Here is a tiny trained network, its code and every weight. The questions are about switching its units off for an input and a class, where a switched-off unit gives its printed mean instead of its output.

import numpy as np


def w(rows, s, z=0):
    codes = np.array(rows[::2]) - 128.0
    scale = np.full(codes.shape[1], s)
    scale[-1] = z or s
    return codes * scale


def f(y):
    return np.maximum(y, 0)


def log_softmax(a):
    a = a - a.max(-1, keepdims=True)
    return a - np.log(np.exp(a).sum(-1, keepdims=True))


def net(x, mask):
    res = np.array(x, float).reshape(1, 4) / 4 @ E
    y = f(res @ A[0][:, :-1].T + A[0][:, -1])
    res = res + np.where(mask, y, B[0][:, -1]) @ B[0][:, :-1]
    return log_softmax(res[-1] @ U[:, :-1].T + U[:, -1])


A, B = {}, {}
E = w([
[82,189,182,226,167,168,224,137],'x0',
[47,114,155,221,35,47,80,165],'x1',
[131,212,2,110,92,186,88,208],'x2',
[92,132,181,126,119,215,24,80],'x3',
],0.0088)
A[0] = w([
[196,18,42,115,39,165,85,120,64],'N0',
[148,72,67,25,80,114,80,100,151],'N1',
[61,135,134,196,6,28,61,178,56],'N2',
[92,216,40,76,103,219,108,197,67],'N3',
[84,171,161,200,161,239,203,177,184],'N4',
[85,176,181,120,107,224,40,97,82],'N5',
[177,153,67,64,189,192,148,76,66],'N6',
[159,255,43,134,63,178,113,225,57],'N7',
[137,213,56,125,114,192,101,216,89],'N8',
[77,235,156,242,167,217,221,154,91],'N9',
[195,84,158,110,192,160,158,45,128],'N10',
[159,159,121,65,164,156,162,136,146],'N11',
[79,154,195,121,115,239,29,83,85],'N12',
[33,123,109,179,87,76,93,187,43],'N13',
[143,160,195,145,100,210,36,54,62],'N14',
[151,131,90,76,183,195,150,136,28],'N15',
[193,174,103,74,159,188,156,105,5],'N16',
[209,136,94,126,115,26,222,221,121],'N17',
],0.0062,0.0022)
B[0] = w([
[133,111,116,69,170,83,39,153,213],'N0',
[157,137,158,87,163,81,78,153,241],'N1',
[82,206,140,108,57,173,106,59,255],'N2',
[112,76,172,157,93,113,160,122,245],'N3',
[157,91,146,60,170,98,76,148,232],'N4',
[190,108,53,158,113,131,150,146,213],'N5',
[103,178,148,108,59,180,134,90,233],'N6',
[117,38,196,161,132,89,145,103,248],'N7',
[111,68,210,166,108,112,162,135,232],'N8',
[130,151,94,2,178,31,33,121,247],'N9',
[85,118,177,127,70,177,156,92,225],'N10',
[94,152,117,115,103,193,162,120,201],'N11',
[202,124,16,170,130,112,208,145,227],'N12',
[81,158,96,100,90,182,132,84,205],'N13',
[178,125,70,180,139,97,176,141,209],'N14',
[87,159,136,80,82,117,131,91,199],'N15',
[111,162,120,110,85,171,138,72,206],'N16',
[203,152,35,179,109,133,199,154,235],'N17',
],0.0076,0.0074)
U = w([
[51,232,123,105,78,205,107,81,70],'0',
[146,127,110,29,205,57,22,171,79],'1',
[212,144,9,197,144,129,179,174,107],'2',
[93,10,240,175,132,110,146,111,151],'3',
[116,153,147,138,164,171,96,190,254],'4',
],0.011,0.0057)

Each question gives the input, the list of numbers given to net, and the class t.
The units are the neurons (one row each of A and B). Each row of codes is followed by its name. A weight is (code - 128) times the scale printed after its matrix; where a second scale follows, it is the last column's (A, B and U).
mask holds one flag per neuron, in row order. A switched-off neuron (its flag False) gives its mean, the last column of its row in B, instead of its output. The means were averaged over made-up inputs and are rounded, as every weight is.
A unit's drop is (log p(t) with every unit on - log p(t) with that unit switched off) / (log p(t) with every unit on - log p(t) with every unit switched off).
The circuit of an input: a set's keep is (log p(t) with only the set's units on - log p(t) with every unit switched off) / (log p(t) with every unit on - log p(t) with every unit switched off). Starting from the 12 units with the biggest drops (on a tie, the unit counted first), units are removed one at a time, each time the one whose removal leaves the highest keep (on an exact tie, the one counted first), for as long as the keep stays at least 0.8.
units of the circuit, in order: the units of the circuit, biggest drop first
most important unit: the unit with the biggest drop
top k neurons: the k neurons with the biggest drops, biggest first
drop when u is switched off: that unit's drop, to one decimal
input [4,-3,-4,5], class 2: most important unit	N12
input [-6,-8,4,4], class 0: top 2 neurons	N6, N16
input [2,5,5,6], class 2: units of the circuit, in order	N12, N5
input [7,-5,-4,0], class 1: top 2 neurons	N9, N4
input [3,1,8,-6], class 3: units of the circuit, in order	N7, N8
input [8,5,-4,-8], class 1: top 3 neurons	N9, N4, N12
input [-5,-2,-5,6], class 2: units of the circuit, in order	N12, N14
input [-5,5,7,-3], class 3: units of the circuit, in order	N7, N8
input [8,-6,4,-2], class 1: top 3 neurons	N9, N4, N2
input [5,8,-5,-7], class 0: units of the circuit, in order	N2, N13
input [2,6,8,6], class 3: top 3 neurons	N7, N8, N3
input [4,1,2,-4], class 1: top 3 neurons	N9, N12, N4
input [-8,-8,-6,6], class 0: top 2 neurons	N10, N6
input [8,-5,-6,-3], class 1: units of the circuit, in order	N9
input [-1,1,7,8], class 2: top 2 neurons	N12, N5
input [5,-1,-4,6], class 2: top 2 neurons	N12, N14
input [2,5,6,-1], class 3: top 4 neurons	N7, N8, N3, N6
input [2,-4,-7,-8], class 2: top 4 neurons	N17, N7, N8, N3
input [-4,3,6,6], class 2: top 3 neurons	N12, N5, N14
input [-2,-2,-3,2], class 4: most important unit	N7
input [-1,0,-2,-1], class 4: top 4 neurons	N7, N8, N3, N9
input [8,7,6,-6], class 1: top 2 neurons	N9, N4
input [7,-3,-6,-8], class 2: drop when N4 is switched off	-0.3
input [-4,8,-3,-4], class 0: drop when N2 is switched off	0.2
input [-4,-3,-5,-5], class 2: drop when N15 is switched off	0.1
input [-3,8,1,-1], class 0: drop when N2 is switched off	0.1
input [0,-4,-2,-3], class 0: most important unit	N12
